Here is a tiny trained network, its code and every weight. The questions are about switching its units off for an input and a target symbol, where a switched-off unit gives its printed mean instead of its output.

import numpy as np


def w(rows, s, z=0):
    codes = np.array(rows[::2]) - 128.0
    scale = np.full(codes.shape[1], s)
    scale[-1] = z or s
    return codes * scale


def f(y):
    return np.maximum(y, 0)


def softmax(a):
    e = np.exp(a - a.max(-1, keepdims=True))
    return e / e.sum(-1, keepdims=True)


def log_softmax(a):
    a = a - a.max(-1, keepdims=True)
    return a - np.log(np.exp(a).sum(-1, keepdims=True))


def net(x, mask):
    ids = ['ΓΨΩβδζηθλμξπστφ'.index(c) for c in x.split()]
    T = len(ids)
    res = E[ids] + P[:T]
    u = 0
    for l in range(2):
        r = res
        for j in range(3):
            rows = slice(2 * j, 2 * j + 2)
            q, k, v = (r @ M[l][rows].T for M in (Q, K, V))
            z = softmax(np.where(np.tri(T) > 0, q @ k.T / 2**0.5, -1e9)) @ v
            o = O[l][rows]
            res = res + np.where(mask[u + j], z, o[:, -1]) @ o[:, :-1]
        u += 3
        y = f(res @ A[l][:, :-1].T + A[l][:, -1])
        res = res + np.where(mask[u : u + 4], y, B[l][:, -1]) @ B[l][:, :-1]
        u += 4
    return log_softmax(res[-1] @ U[:, :-1].T + U[:, -1])


Q, K, V, O, A, B = {}, {}, {}, {}, {}, {}
E = w([
[128,137,114,75],'Γ',
[213,79,128,145],'Ψ',
[130,64,109,118],'Ω',
[170,168,140,192],'β',
[138,63,105,117],'δ',
[90,143,93,123],'ζ',
[150,36,81,115],'η',
[127,159,92,116],'θ',
[117,142,115,101],'λ',
[126,87,108,115],'μ',
[124,154,176,138],'ξ',
[124,68,114,116],'π',
[101,162,180,130],'σ',
[187,162,88,111],'τ',
[38,185,137,251],'φ',
],0.021)
P = w([
[66,85,19,80],'0',
[102,120,42,64],'1',
[122,120,62,63],'2',
[130,120,83,72],'3',
[139,117,98,82],'4',
[148,113,117,91],'5',
[163,105,139,97],'6',
[166,104,156,105],'7',
[175,105,174,114],'8',
[181,103,196,120],'9',
[181,97,217,127],'10',
[184,98,236,137],'11',
[186,94,254,147],'12',
[175,98,188,143],'13',
],0.0055)
Q[0] = w([
[190,8,77,152],'L0H1',
[200,63,90,106],'L0H1',
[55,204,131,140],'L0H2',
[87,166,131,137],'L0H2',
[82,205,165,92],'L0H3',
[169,83,141,115],'L0H3',
],0.017)
K[0] = w([
[129,174,251,162],'L0H1',
[177,137,171,169],'L0H1',
[99,88,86,22],'L0H2',
[115,92,85,47],'L0H2',
[15,151,102,150],'L0H3',
[205,98,211,152],'L0H3',
],0.014)
V[0] = w([
[140,139,82,64],'L0H1',
[84,173,1,164],'L0H1',
[110,225,103,151],'L0H2',
[158,149,213,186],'L0H2',
[56,143,44,14],'L0H3',
[163,110,113,89],'L0H3',
],0.0077)
O[0] = w([
[125,220,129,178,101],'L0H1',
[169,182,130,79,255],'L0H1',
[151,64,117,169,179],'L0H2',
[137,3,173,60,101],'L0H2',
[41,32,162,119,107],'L0H3',
[153,101,90,103,135],'L0H3',
],0.0065,0.0051)
A[0] = w([
[244,160,71,35,56],'L0N1',
[141,161,31,117,104],'L0N2',
[167,239,140,91,69],'L0N3',
[164,65,115,1,3],'L0N4',
],0.0068,0.0084)
B[0] = w([
[127,123,254,147,213],'L0N1',
[230,139,158,83,171],'L0N2',
[88,17,166,94,193],'L0N3',
[49,216,144,66,254],'L0N4',
],0.0083,0.005)
Q[1] = w([
[111,126,95,3],'L1H1',
[132,33,157,94],'L1H1',
[223,110,40,84],'L1H2',
[151,183,140,32],'L1H2',
[15,89,125,161],'L1H3',
[254,193,153,246],'L1H3',
],0.0088)
K[1] = w([
[93,90,151,189],'L1H1',
[186,168,186,138],'L1H1',
[162,112,187,170],'L1H2',
[89,208,207,189],'L1H2',
[64,165,76,163],'L1H3',
[146,72,3,65],'L1H3',
],0.011)
V[1] = w([
[137,217,27,139],'L1H1',
[124,117,127,173],'L1H1',
[130,72,253,170],'L1H2',
[219,134,78,51],'L1H2',
[106,190,108,113],'L1H3',
[204,103,119,90],'L1H3',
],0.0073)
O[1] = w([
[185,190,198,113,168],'L1H1',
[171,254,150,81,129],'L1H1',
[135,237,254,89,89],'L1H2',
[151,28,147,137,2],'L1H2',
[73,146,188,119,166],'L1H3',
[200,174,113,113,83],'L1H3',
],0.0063,0.0044)
A[1] = w([
[208,96,43,70,2],'L1N1',
[87,2,52,178,43],'L1N2',
[59,183,52,203,46],'L1N3',
[250,108,22,183,164],'L1N4',
],0.0097,0.0089)
B[1] = w([
[213,109,224,198,176],'L1N1',
[119,141,246,206,202],'L1N2',
[189,140,168,43,234],'L1N3',
[129,173,43,126,254],'L1N4',
],0.013,0.006)
U = w([
[92,157,46,133,168],'Γ',
[217,90,99,70,158],'Ψ',
[65,144,125,180,196],'Ω',
[157,27,148,96,136],'β',
[123,119,137,145,107],'δ',
[152,245,223,118,23],'ζ',
[172,155,163,201,2],'η',
[129,124,132,117,83],'θ',
[141,119,154,119,44],'λ',
[79,123,102,142,191],'μ',
[129,104,195,136,62],'ξ',
[46,171,146,170,146],'π',
[109,108,176,145,127],'σ',
[126,120,140,117,94],'τ',
[108,74,141,7,156],'φ',
],0.011,0.009)

Each question gives the input, a string of symbols that net reads in full, and the target symbol t.
The units are the heads (2 rows each of Q, K, V and O) and the neurons (one row each of A and B). Each row of codes is followed by its name. A weight is (code - 128) times the scale printed after its matrix; where a second scale follows, it is the last column's (O, A, B and U).
mask holds one flag per unit, layer by layer, with each layer's heads first. A switched-off unit (its flag False) gives its mean, the last column of its rows in O or B, instead of its output. The means were averaged over made-up inputs and are rounded, as every weight is.
A unit's drop is (log p(t) with every unit on - log p(t) with that unit switched off) / (log p(t) with every unit on - log p(t) with every unit switched off).
The circuit of an input: a set's keep is (log p(t) with only the set's units on - log p(t) with every unit switched off) / (log p(t) with every unit on - log p(t) with every unit switched off). Starting from the 12 units with the biggest drops (on a tie, the unit counted first), units are removed one at a time, each time the one whose removal leaves the highest keep (on an exact tie, the one counted first), for as long as the keep stays at least 0.8.
units of the circuit, in order: the units of the circuit, biggest drop first
most important unit: the unit with the biggest drop
top k neurons: the k neurons with the biggest drops, biggest first
top k neurons in layer l: the k neurons of layer l with the biggest drops, biggest first
which heads matter: for each layer, one digit per head in row order, 1 if its drop is at least 0.15 and else 0, layers parted by /
input θ φ ξ δ η ζ, target φ: top 4 neurons : (L1N3; L1N2; L0N1; L1N4)
input η φ φ μ, target φ: units of the circuit, in order : (L0H1; L0H3; L1H3)
input φ φ θ τ η ζ β η β φ ξ η Ψ δ, target Ψ: units of the circuit, in order : (L0H3; L1H3)
input φ Γ π μ φ Ω η φ β Ω φ δ, target φ: units of the circuit, in order : (L0H2; L0H1; L0N4)
input η λ η φ η Ψ φ η Ω ξ Ω, target ξ: most important unit : L0H1
input Γ φ β η Ψ η φ η η, target φ: units of the circuit, in order : (L0N4; L0H2; L0H1)
input η η η η Ω θ ξ Ω, target ξ: which heads matter : 110 / 010
input π μ φ β Ω η η θ, target Γ: which heads matter : 000 / 001
input θ Ψ θ η η φ η Γ σ σ Ω, target σ: units of the circuit, in order : (L1N2; L0H1; L0H2; L1H3)
input φ η η Ψ η η π, target Ψ: top 2 neurons in layer 1 : (L1N2; L1N1)
input θ δ δ φ μ φ Γ ζ Ψ Ω, target Ψ: which heads matter : 011 / 001
input η λ η η η, target η: which heads matter : 001 / 010
input β η π φ θ φ η η θ θ φ Ω, target φ: which heads matter : 110 / 000
input η Ψ η θ δ, target Ψ: which heads matter : 011 / 011
input η Γ φ φ Γ, target ζ: units of the circuit, in order : (L1H2)
input Γ φ η η η ζ, target φ: top 2 neurons in layer 0 : (L0N3; L0N1)
input θ η φ Ψ μ, target Ψ: top 3 neurons : (L0N1; L0N3; L1N2)
input φ η η η η σ φ ξ η, target ξ: units of the circuit, in order : (L1N2; L0H1; L0H2)
input θ Ψ η σ Γ η φ π φ π η, target φ: top 2 neurons in layer 1 : (L1N2; L1N1)
input φ η Ψ δ Ψ μ, target Ψ: which heads matter : 001 / 001
input Ψ φ θ η ξ η β η φ Ω τ π, target φ: most important unit : L0N4
input η δ τ φ φ φ π, target φ: units of the circuit, in order : (L0H1; L0H2; L0N4; L1H3)
input η η φ Γ η η θ φ η σ Ω, target σ: which heads matter : 100 / 001
input φ φ ζ ξ Ψ Ω η β, target Γ: top 2 neurons in layer 1 : (L1N4; L1N3)
input Ψ η η η η σ η θ Ψ Ω, target Ψ: top 2 neurons in layer 0 : (L0N4; L0N3)
input ξ η θ η η σ Ω σ η, target ξ: top 2 neurons : (L1N2; L1N4)
input Ω τ η, target η: most important unit : L0H3
input η φ δ η η δ, target φ: top 2 neurons : (L1N2; L0N4)
input τ η τ Ω θ η φ Γ η θ η Ω ζ μ, target φ: which heads matter : 110 / 000
